Here is a tiny trained network, its code and every weight. The questions are about switching its units off for an input and a class, where a switched-off unit gives its printed mean instead of its output.

import numpy as np


def w(rows, s, z=0):
    codes = np.array(rows[::2]) - 128.0
    scale = np.full(codes.shape[1], s)
    scale[-1] = z or s
    return codes * scale


def f(y):
    return np.maximum(y, 0)


def log_softmax(a):
    a = a - a.max(-1, keepdims=True)
    return a - np.log(np.exp(a).sum(-1, keepdims=True))


def net(x, mask):
    res = np.array(x, float).reshape(1, 7) / 4 @ E
    y = f(res @ A[0][:, :-1].T + A[0][:, -1])
    res = res + np.where(mask, y, B[0][:, -1]) @ B[0][:, :-1]
    return log_softmax(res[-1] @ U[:, :-1].T + U[:, -1])


A, B = {}, {}
E = w([
[81,73,190,209,93,107,129,175],'x0',
[120,129,120,134,124,122,118,121],'x1',
[187,42,147,41,46,98,97,77],'x2',
[142,129,140,119,124,142,153,150],'x3',
[246,139,141,164,153,121,58,221],'x4',
[182,141,156,179,94,231,117,59],'x5',
[134,125,140,120,154,119,126,109],'x6',
],0.013)
A[0] = w([
[73,114,179,135,97,132,137,136,77],'neuron 1',
[73,136,122,103,119,148,176,89,101],'neuron 2',
[170,76,135,77,56,96,102,81,73],'neuron 3',
[122,198,84,166,189,133,164,94,171],'neuron 4',
[78,129,152,122,140,129,178,76,115],'neuron 5',
[217,160,133,159,155,111,42,198,65],'neuron 6',
[153,185,25,90,117,154,123,112,140],'neuron 7',
[153,203,102,73,129,141,155,110,1],'neuron 8',
[170,125,78,150,121,181,159,93,93],'neuron 9',
[65,140,115,87,87,149,173,97,101],'neuron 10',
[161,208,45,72,134,133,135,100,138],'neuron 11',
[92,125,85,93,146,21,159,182,62],'neuron 12',
[79,75,246,231,99,95,138,154,145],'neuron 13',
[89,153,115,130,114,146,180,88,82],'neuron 14',
[85,222,118,225,201,145,164,148,97],'neuron 15',
[162,155,139,165,126,193,132,51,114],'neuron 16',
[140,120,197,218,98,186,108,72,75],'neuron 17',
],0.012,0.0038)
B[0] = w([
[110,131,198,185,154,116,123,101,170],'neuron 1',
[104,118,184,168,189,174,45,154,196],'neuron 2',
[161,35,100,54,25,210,174,140,210],'neuron 3',
[199,87,92,80,55,157,159,131,211],'neuron 4',
[157,161,188,144,161,195,67,147,194],'neuron 5',
[101,130,175,155,213,211,1,136,213],'neuron 6',
[215,203,150,158,128,102,109,30,196],'neuron 7',
[169,161,98,196,71,51,135,73,173],'neuron 8',
[98,167,118,98,123,99,163,222,176],'neuron 9',
[92,129,188,205,160,203,76,128,201],'neuron 10',
[191,174,191,180,98,42,161,74,207],'neuron 11',
[25,195,14,65,148,118,160,176,211],'neuron 12',
[210,154,97,219,124,47,190,16,230],'neuron 13',
[85,134,144,160,171,193,90,128,189],'neuron 14',
[173,19,79,81,36,213,184,112,249],'neuron 15',
[48,202,66,69,139,88,163,205,209],'neuron 16',
[58,209,85,73,131,81,140,184,216],'neuron 17',
],0.0085,0.019)
U = w([
[174,1,106,53,32,215,181,122,28],'0',
[127,147,177,179,201,219,1,162,3],'1',
[193,171,140,197,123,14,181,54,214],'2',
[26,234,36,38,153,76,174,215,24],'3',
],0.0092,0.0031)

Each question gives the input, the list of numbers given to net, and the class t.
The units are the neurons (one row each of A and B). Each row of codes is followed by its name. A weight is (code - 128) times the scale printed after its matrix; where a second scale follows, it is the last column's (A, B and U).
mask holds one flag per neuron, in row order. A switched-off neuron (its flag False) gives its mean, the last column of its row in B, instead of its output. The means were averaged over made-up inputs and are rounded, as every weight is.
A unit's drop is (log p(t) with every unit on - log p(t) with that unit switched off) / (log p(t) with every unit on - log p(t) with every unit switched off).
The circuit of an input: a set's keep is (log p(t) with only the set's units on - log p(t) with every unit switched off) / (log p(t) with every unit on - log p(t) with every unit switched off). Starting from the 12 units with the biggest drops (on a tie, the unit counted first), units are removed one at a time, each time the one whose removal leaves the highest keep (on an exact tie, the one counted first), for as long as the keep stays at least 0.8.
circuit, biggest first: the units of the circuit, biggest drop first
most important unit: the unit with the biggest drop
top k neurons: the k neurons with the biggest drops, biggest first
drop when u is switched off: that unit's drop, to one decimal
input [-8,3,6,6,0,-8,3], class 2: most important unit -> neuron 11
input [3,4,6,-6,8,1,-4], class 1: top 2 neurons -> neuron 6; neuron 15
input [-6,-8,5,-5,0,5,-5], class 2: top 2 neurons -> neuron 15; neuron 11
input [-5,-3,-6,-6,-7,6,0], class 1: top 3 neurons -> neuron 2; neuron 10; neuron 14
input [-6,-3,4,-8,-3,7,0], class 3: top 3 neurons -> neuron 16; neuron 13; neuron 9
input [-8,6,-5,1,6,2,-5], class 2: top 2 neurons -> neuron 11; neuron 7
input [-7,4,-6,-2,-7,-4,-7], class 1: top 3 neurons -> neuron 2; neuron 10; neuron 13
input [-4,-7,-8,6,-6,2,1], class 0: top 2 neurons -> neuron 15; neuron 4
input [5,8,4,3,3,6,7], class 3: top 2 neurons -> neuron 17; neuron 15
input [4,1,7,-1,-8,6,7], class 1: top 2 neurons -> neuron 15; neuron 10
input [-4,1,4,3,7,8,1], class 3: top 2 neurons -> neuron 16; neuron 17
input [6,-6,7,-1,-6,8,3], class 3: top 4 neurons -> neuron 17; neuron 16; neuron 15; neuron 4
input [7,5,0,-7,6,-4,3], class 2: top 2 neurons -> neuron 13; neuron 2
input [6,-2,4,-6,-1,-3,-5], class 2: circuit, biggest first -> neuron 13
input [-5,1,-5,8,-7,-2,-5], class 1: top 2 neurons -> neuron 2; neuron 10
input [-3,-1,4,6,7,8,8], class 3: top 2 neurons -> neuron 16; neuron 17
input [5,8,-5,-1,-7,2,-8], class 1: drop when neuron 11 is switched off -> 0.0
input [8,-5,0,3,-8,-1,-1], class 1: drop when neuron 2 is switched off -> 0.5
input [-3,-1,-8,1,-1,1,-2], class 0: drop when neuron 15 is switched off -> 0.1
input [8,-1,-8,-1,6,8,-5], class 0: drop when neuron 7 is switched off -> 0.1
input [-7,-7,5,-5,5,8,-2], class 3: circuit, biggest first -> neuron 16
